Below are the code and all the weights of a small trained network. Each question names an input and a class and asks about switching units off, where a switched-off unit gives its printed mean instead of its output.

import numpy as np


def w(rows, s, z=0):
    codes = np.array(rows[::2]) - 128.0
    scale = np.full(codes.shape[1], s)
    scale[-1] = z or s
    return codes * scale


def f(y):
    return y / 2 * (1 + np.tanh(0.7978845608 * (y + 0.044715 * y**3)))


def log_softmax(a):
    a = a - a.max(-1, keepdims=True)
    return a - np.log(np.exp(a).sum(-1, keepdims=True))


def net(x, mask):
    res = np.array(x, float).reshape(1, 5) / 4 @ E
    y = f(res @ A[0][:, :-1].T + A[0][:, -1])
    res = res + np.where(mask, y, B[0][:, -1]) @ B[0][:, :-1]
    return log_softmax(res[-1] @ U[:, :-1].T + U[:, -1])


A, B = {}, {}
E = w([
[161,92,213,227,148,250,134,93],'x0',
[219,150,124,62,167,109,10,133],'x1',
[117,124,243,116,70,39,105,129],'x2',
[170,121,54,164,55,119,107,91],'x3',
[45,106,99,184,141,160,79,236],'x4',
],0.013)
A[0] = w([
[168,130,179,125,244,186,58,105,179],'n0',
[76,98,105,126,163,192,99,174,158],'n1',
[198,75,175,105,11,88,67,184,87],'n2',
[147,173,114,178,90,123,135,75,149],'n3',
[120,116,204,107,165,224,108,137,140],'n4',
[216,190,85,63,183,101,126,80,214],'n5',
[208,91,229,147,252,155,78,80,142],'n6',
[120,129,197,147,42,42,90,201,250],'n7',
[77,75,144,95,80,99,210,211,202],'n8',
[174,160,66,68,107,38,90,38,168],'n9',
[208,106,160,199,135,218,183,147,241],'n10',
[2,177,195,76,80,36,178,113,237],'n11',
[88,110,52,171,152,211,107,191,204],'n12',
[95,49,126,182,114,177,143,161,194],'n13',
[90,101,89,192,118,125,201,98,66],'n14',
],0.0088,0.0027)
B[0] = w([
[94,177,173,97,102,177,98,155,220],'n0',
[48,171,78,132,160,177,117,143,185],'n1',
[106,131,155,251,44,123,22,41,194],'n2',
[192,76,88,92,101,114,84,102,162],'n3',
[137,143,177,90,226,208,131,151,200],'n4',
[217,157,139,94,72,146,90,233,239],'n5',
[93,161,200,88,142,150,91,105,236],'n6',
[105,132,112,215,136,72,86,22,206],'n7',
[133,103,85,184,244,64,153,125,189],'n8',
[180,62,146,133,86,123,55,216,250],'n9',
[138,106,151,46,119,206,177,88,225],'n10',
[222,131,140,182,229,7,199,125,226],'n11',
[13,192,2,170,72,211,175,159,215],'n12',
[137,92,64,158,153,186,203,107,198],'n13',
[177,115,100,78,155,146,124,126,185],'n14',
],0.0078,0.017)
U = w([
[106,215,240,91,164,160,114,120,34],'0',
[145,114,114,154,242,35,191,111,181],'1',
[186,126,119,99,48,97,75,208,126],'2',
[53,178,1,146,134,185,174,144,200],'3',
[163,38,120,85,108,179,183,35,8],'4',
[127,116,146,173,56,41,48,50,164],'5',
],0.01,0.0014)

Each question gives the input, the list of numbers given to net, and the class t.
The units are the neurons (one row each of A and B). Each row of codes is followed by its name. A weight is (code - 128) times the scale printed after its matrix; where a second scale follows, it is the last column's (A, B and U).
mask holds one flag per neuron, in row order. A switched-off neuron (its flag False) gives its mean, the last column of its row in B, instead of its output. The means were averaged over made-up inputs and are rounded, as every weight is.
A unit's drop is (log p(t) with every unit on - log p(t) with that unit switched off) / (log p(t) with every unit on - log p(t) with every unit switched off).
The circuit of an input: a set's keep is (log p(t) with only the set's units on - log p(t) with every unit switched off) / (log p(t) with every unit on - log p(t) with every unit switched off). Starting from the 12 units with the biggest drops (on a tie, the unit counted first), units are removed one at a time, each time the one whose removal leaves the highest keep (on an exact tie, the one counted first), for as long as the keep stays at least 0.8.
units of the circuit, in order: the units of the circuit, biggest drop first
unit that matters most: the unit with the biggest drop
k most important neurons: the k neurons with the biggest drops, biggest first
drop when u is switched off: that unit's drop, to one decimal
input [-2,2,1,-8,1], class 1: unit that matters most => n11
input [-1,-3,-3,4,-2], class 4: units of the circuit, in order => (n12, n1)
input [2,4,3,1,-6], class 2: 3 most important neurons => (n5, n9, n7)
input [5,5,3,4,0], class 0: 3 most important neurons => (n6, n0, n9)
input [-4,1,2,7,7], class 5: 2 most important neurons => (n2, n7)
input [-8,6,-3,1,7], class 3: 4 most important neurons => (n12, n1, n11, n3)
input [4,4,1,5,-5], class 2: 2 most important neurons => (n7, n5)
input [6,0,1,1,-6], class 0: 2 most important neurons => (n6, n13)
input [-1,7,-2,-4,7], class 3: drop when n12 is switched off => 0.2
input [-2,4,3,-3,-2], class 5: drop when n7 is switched off => 0.3
input [1,-1,4,-7,-5], class 1: drop when n11 is switched off => 1.0
input [7,7,-1,7,4], class 0: drop when n0 is switched off => 0.8
